Each row has a class, written after it.
[  3  -9 -15  -7  27 -17  -5  -2 -16  18 -19  -1   7  11  -3 -13  12   8
   3  -4  -5   7  15 -23 -16  -6  -2 -14  12  13   4  10  13  -6] | vel
[ -7  34 -48   4  39  16  24 -12 -33  24 -46  31 -17  29  22 -50  35  -5
 -25   3  13  28  12 -31 -10  18 -23  -7   1  41 -14  14  32  -5] | tiri
[ 18  -8  31  -7  -6  -6 -17   9  31  24  -2 -39  12 -26 -30   8 -26  20
  20  -8 -29  -2  -3   5  22 -15 -15 -16 -16  -5   8 -19  -7  -6] | vel
[ 17 -30 -10  -2 -32 -22   4  -3   2 -15  -4  -8  57   6   5  58  31 -13
   6   0 -13  -1 -14   9  37  24   7  12  13   5   8  23   9 -33] | digad
[-18 -20 -33   2  12   7  -8  16 -16 -42  -6  13   9   9  27 -27  27   5
 -17 -48  18  -7  27 -26 -10 -11  24   1  10  -4   0  29  -8  11] | Nodu
[ 15  -4   3  19  20 -19  35 -42 -19 -25  -6  -8   7  12 -83  38  31 -41
 -11  35  25 -12   1  -4 -28  -9 -16   3 -21  15  15  22  34  -2] | vel
[ 14 -16  23  -3   2  -5  -5  -1   7  30  -3  14 -25  -1 -11  39 -29   4
  14  23  -1  23  -1   9  -5   7  -2 -22 -15  12  31 -36  -8  -7] | digad
[ 29  12   8   6  27  -8  16 -27   5  48 -10   3 -27   6   8   3   3   6
   8  12 -28  27   2  10   9  16 -45 -20  -1  30   0 -13   2   5] | difek
[ -6 -33  -1   4 -26  -4 -13  16  38 -30   5  -9  24 -20  10   9  -9   6
  -5 -31  -1 -11   8 -18  29 -15  42  -9   1 -19  24  -4 -23   4] | tum
[ 12  26  -7   9  21   2  35 -36 -40 -20  -2  38   2  35   3   5  24 -19
   2  23  13  12 -14  11 -32  18 -30  31  14  13 -24  12  23  12] | Mub
[-48  -3  11 -29 -13  -9 -35  18 -16 -31  43  64 -14   1  53   0 -46  13
 -18  13   7  12 -17 -18 -17  19  53   8  46 -28 -11 -19 -31   3] | Kir
[ -5  -8   7  -4 -13  -5 -16  12  11  -1  10   9   0  -7  -5  16 -22   5
  -3   1   1   0  -3  -9   4  -8  29 -14   3  -4   3 -19  -3  -7] | bes
[ 10 -47  11  11 -24 -17  -5  -2   5 -46  28 -19  52   4 -39  48  13 -17
  16  -6  19 -31  -9  -1  -1  -6  18  13   0 -19  15  32   4  -3] | Befid
[  6  45  32   0  -7  12   7  -4  21  15  -1 -21 -13 -19 -12  -9 -28   6
  17   1  -9  -1 -17  17  -3  -1 -31   0 -24 -13 -26 -15  -3  -1] | Ziget
[-19 -21  34   3 -27 -12  -4  -6 -21 -76  50  53 -11   8 -15  52 -26 -16
   0  31  18  -3 -35   4 -26  10  46  34  22 -25 -11 -11 -17  11] | Mub
[ -4   7  19 -20 -10  -5 -10  10  19  28  -2  -3   7 -15   8   7 -45  20
  13  -1 -17  10 -15   2  12  -3   5  -4  12 -19  -3 -44 -15  -3] | tum
[ 12  -4  -2   5  18   2  -1  -2 -11  16 -13  18 -10  18  -4   7  -8   4
   9   4  11  17  14   3 -19   5 -15  -9  -6   9  13  -8   0   5] | digad
[ 29  -2   3  12  31   1   3   0  34  66 -29 -24 -37 -14 -26 -19 -10   6
   1  -9   2  18  32  -8   0 -22 -17 -60 -41  31  45 -31   8   2] | bes
[-20 -54  17   5 -36  -1 -16  15  13 -32   8 -19  12 -25 -45  33 -24   0
  18  -8  27 -17 -12 -22   6 -31  70 -14 -10 -12  34  -3   3  -6] | Mub
[-21 -26  24 -17 -15 -13 -15   1 -13  18   9  24 -24  -7  -6  38 -44   1
  16  36   6  20 -31 -18 -13   2  57 -14  21   7  23 -45  -7 -19] | Mub
[ 10  -5   6  -5 -31 -21  -2   1   5 -14  14   1  43   4  -4  45   1  -9
   4   6 -15 -10 -19  11  21  11   6  15  21 -10 -16  -2  10 -16] | bes
[-12  -8 -10   4  -7  11 -22  17  20  -8   0  -9   4 -16  32 -29 -10  28
   2 -44 -15  -2   8 -18  38  -9  21 -16   6  -4 -17   6 -23  -1] | difek
[-19 -20 -17   2  23 -11  -6 -19 -41 -36  16  52 -21  25   7   4   6  -8
 -22   9  32   3  12 -30 -44  -6  32  -2  30   2  -4  22   5  20] | difek
[ 29  12  -3  32  10  11  42 -31 -13 -50   0  -4  24  22 -32   0  43 -25
   2  -6  24 -13   2  20 -17  -3 -42  33 -23   6 -15  41  26  23] | Mub
[ 20 -24 -32  25  44  -7  22 -13  -5 -47  -8  52 -23  31  41 -12  64 -19
 -41 -27  17  15  52 -19 -25  10 -11  -2  -9  25  33  31 -10  35] | Nodu
[ 35 -44  -2  16  45 -21  18 -21  -3  22 -17   3 -31  19 -34  18  30 -14
  -9  -1  22  14  46 -10 -46 -12 -26 -32 -20  31  64   2  10  31] | Nodu
[ -4  -7   4   6  -2  11 -18  24  25 -59  10  -2  11 -15   7 -26   0  18
  -6 -43  -8 -13  18 -12  20 -18  10  10 -16 -22 -14  19 -22  12] | vel
[ -8  57 -29   4  27  29  20  -6 -39  -2 -27  32  -4  30  26 -33   5   6
   2  -2   8  18  -1   4  -6  18 -35  18   1   5 -48   6   8  -4] | digad
[ 30 -48  35   3 -10 -42  10 -21  22 -19  25  17   5   6 -29  70  -7 -21
   3  22   3  -2   2  13 -21   2   0   2   3 -10  44 -16  -4  22] | tum
[-12  20  -5   9  24   6  17 -11 -15 -13   1  17   0  12 -13 -23   2  -3
 -10   0  30  -5  13  -4 -29  -1 -18  -1  -9  -6  -4  19  14  20] | Kir
[ -7 -23   1   8  12  -2 -22  -4  -1 -15  10  18 -12   3  -1  -6 -19  12
  -5 -12  19   2  19 -20 -18 -18  21 -14   8  -3   8   4 -10  25] | difek
[-28  -8  -9   1 -35  17 -15  28   9 -44   6  -1  22 -18  31 -13  -5  16
  10 -35  -6  -6 -19 -15  40   0  52  11   9 -14 -20   7 -20 -18] | Mub
[ -1   0  22  -6 -55  10 -13  16  29 -29  28 -31  53 -22   3  30 -19   7
  30 -13 -33 -21 -45  18  64  15   9  25   3 -30 -28  -2 -20 -28] | Befid
[  1  -1   2   6 -42   5  -1  11  15 -27  -6 -22  56 -10 -25  14   3   0
   9 -16 -11 -17 -24  10  46  14  -3  21  -8  -7 -22  13  15 -13] | tiri
[ 37   1  30  21 -33  -2  28 -17  35  -3   5 -53  35 -19 -78  57   1 -28
  11  13  -7 -25 -16  31  36 -10 -25  -2 -38   0  12  -6  24 -12] | bes
[ -9  42   0   2  43   2  16 -26 -45   7 -15   9 -11  18 -58 -18 -12 -11
  -2  30  25   3  -2 -13 -49 -14 -27   7  -4   4 -23  -4  24   5] | vel
[ 10 -11  13   8   5 -16   7  -7  18 -26  24  25  -4   4   8   7  11  -6
 -17   1   5   5  13  11 -11  17 -15   0  -6  -6  18  10  -8  24] | Kir
[-15 -11   0  -4   5  -4  -6   3  -7   1  -4  12  -4  -4  -1  17  -6   4
  -4  -8   1   4   0 -15   1  -1  23 -13   7   4  14 -14 -11  -4] | Nodu
[-12 -14 -11   1  -2   8 -10   6  -9 -45  10  48 -14   9  32  14  -1  -4
 -18   1  14  15   9 -13  -4  12  30   6   5  -2   6   4 -19  -2] | digad
[  9 -40   9 -14   3 -34 -18  -2  -8  44  -4  -5  17   2 -12  43  -6   5
   8   3 -10  10   0  -7  -9   4  11 -21  25  12  38 -19  -4  -7] | Nodu
[ 11  25  30 -30 -27  -8  -8   9  41  86 -16 -25 -18 -34  47  12 -33  16
  22  18 -56  32 -32   6  36  24 -10 -28   9  11  -3 -55 -11 -35] | Ziget
[ 35  19  17  32  -5  15  32 -26  36  12 -16 -61  17 -23 -61   7  10  -3
  16 -15 -17 -16  -5  22  58 -10 -50 -10 -50  10  -4  12  14  -2] | difek
[ -4  39   7  14  10  15  30 -16   9 -26   5  15 -12   1  -8 -15   3  -8
 -10   8  10   1  -2  15   0  12 -34   7 -25  -5 -14   6   7  20] | Kir
[  9 -62  -4  14 -24 -20 -17   4   6 -77  27  35  27  16   2  37  24 -17
 -23  -9  17 -11  13  -7  -9  14  29  18   9  -2  21  35  -1  23] | tiri
[  2  50 -23  18  50  15  42 -28 -56 -43 -14  20  -2  45 -33 -32  38 -19
  -8  12  29  -6  10   6 -59  -5 -54  34 -12  10 -56  47  39  21] | vel
[-11  13  -1   1 -25  19  13   3   8   1 -17  -8   1 -15 -13  29 -13  -7
   8  14  -4   9 -23   0  40  10  14  -6 -19   5   0 -21   1 -35] | digad
[ 12 -42 -10  12  32 -11  -1 -12 -15 -46  24  50 -22  32  17   8  26 -21
 -15   5  36   7  31 -22 -58   1  11  -1   6   5  32  25  -7  31] | Befid
[ -2  49  -2  -5  33  12  17 -10 -20  27 -25  -2 -15   7 -19 -26 -11   8
   5  15  -5  15  -4  -4 -13  -5 -38   1  -7   6 -31 -16  15  -6] | vel
[ 16 -53 -33  22  10 -14  15  -2   1 -61 -11  17   4  20  -5  18  61 -26
 -22 -22  39   3  43 -17 -12  -3  11  -2 -19  12  42  56  14   7] | digad
[-14   4  -8  10 -35  19  -2  12  11 -49  -3  -5  38 -11 -15   4   1  -5
  -8 -16   4 -15 -15  -3  37   8  14  22 -10  -9 -20  16   6  -7] | tiri
[  6  43   7  -9 -14  20  37 -10  35  64 -40 -41 -12 -30  -9   2 -23   3
  16  18 -39  21 -32   1  67   4 -20 -24 -22  16   2 -52   7 -32] | tum
[ -9  20  13  -6  -3  -5  -5   8   1  -1  11  -3  33   4   1 -19 -16  19
  13 -16   1  -8 -10  18  -3   8 -24  11   6 -21 -30   8   3  11] | Kir
[  6  22  -2  15  26   6  43 -38  -3 -22  -5  31 -31  12 -24  11   4 -31
 -25  31  27  12   8  -6 -27  -1 -15   5 -18   6  16 -12   8  18] | tum
[ -3  25 -11 -11   9   7  11  -5 -14  45 -16  -1   4   7  18   2  -6   2
  21  19 -16  17 -24  -5  13  21 -11  -8  13  12 -14 -19   6 -31] | Befid
[ -7  35   2  -7  18   0   9  -9  -6 -10   8  52 -52   9  62 -16   4  -7
 -20  16  -3  27   0  -8 -32  26  -5   3   8   5 -20  -6 -14   3] | Ziget
[ 12 -15  -8   5   4  -9   9   6  31 -33  15  31 -10   4  66 -13  31   2
 -24 -14 -15  20  19   3  16  26 -12  -3  -1   4  10  17 -14  23] | Kir
[-22  25 -34   4  13  16  29  -5 -14 -22 -24  17   3  11  18 -32  13  -6
 -15 -14  18   0   6 -30   4  -7  12   6   4  -2 -16   9   7  -4] | tum
[-42  26 -21 -11  -8  18  -6  14 -15 -43   3  33  16   3  37 -30 -18  11
 -17 -20  14  -4 -11 -28   7  -7  40  23  28 -28 -37   0 -15  -3] | tum
[ 29 -20  43   3  -3 -16   4 -11  23  30  -5 -51   5 -19 -87  40 -22  -3
  26  20 -11  -8  -7  10   3 -22 -23 -21 -31   5  28 -22  14  -3] | vel
[  2   8 -12  -5  35  -8  13  -9 -10  38 -26  16 -16  17   4 -22 -10   5
   0   0  15  18  18 -19 -33 -10 -11 -17   8   9  13 -20   8  12] | tum
[-34  -5 -43   4  51  -2  -6 -15 -60 -37   1  73 -33  43  38 -41  14   0
 -29  -6  48  11  31 -49 -65 -11  32  -2  37   8 -20  32   6  28] | difek
[-15  32  15  -2  -3  28 -11   8 -10  35 -18 -14   1 -11 -39  -4 -59  19
  26   5  10   5 -18   5   7 -10   0 -11 -20  -8 -12 -37  -4 -18] | digad
[  3  26  -5  13  18  18  18 -22  -7  32 -22 -24  -8  -7 -29 -11  -8   3
   7   2   4   2   1  -4  10 -14 -24 -19 -13  15 -11  -1  16  -2] | difek
[ 22  59  10  10  35  31  25 -24 -12  58 -35  -2 -30   9 -41 -29 -25  -1
   5  28   1  28  -4  17 -17  10 -75  -6 -31  30 -13 -31  27  17] | tiri
[-29   0  10   4 -80  36 -21  53  69 -39   2 -37  26 -55  30  19 -25  23
  11 -38 -36  -4 -29   4 114  10  51   2 -25 -21 -21 -25 -51 -49] | digad
[ 18   6  17   5  -8   2  -2  -2  -5 -30  17  25  19  22  10  24 -10   3
  12   2  -4   4  -7  31  -9  18 -33  31   5 -13 -25  -2 -11  18] | digad
[ -7 -38  10   1 -52  -6 -32  13  37 -48  30 -15  38 -30  15  32 -12  11
   0 -29 -24 -18 -15  -3  61  -1  47   2  16 -22  -5  10 -29  -7] | difek
[-37   6  -5 -24 -16  15 -29  28 -11  29 -15  15  -7 -11  27   1 -52  30
  16   3  -6  21 -19 -22  22   4  45 -17  17  -5  -9 -40 -19 -35] | digad
[ 15 -27   7   8 -25   6  -8  12  27 -65  32  -3  31  -3  16  17  10  -2
  10 -26  -7 -18  -4   9  24   6   4  21  -4 -25  -4  24 -20   9] | Befid
[ 19 -48  37  -2 -48 -21 -27  18  56 -45  36 -17  52 -23  -2  39 -27  12
  11 -35 -18 -24  -4  18  32  -9  17  16   6 -43  16  -9 -34  19] | tum
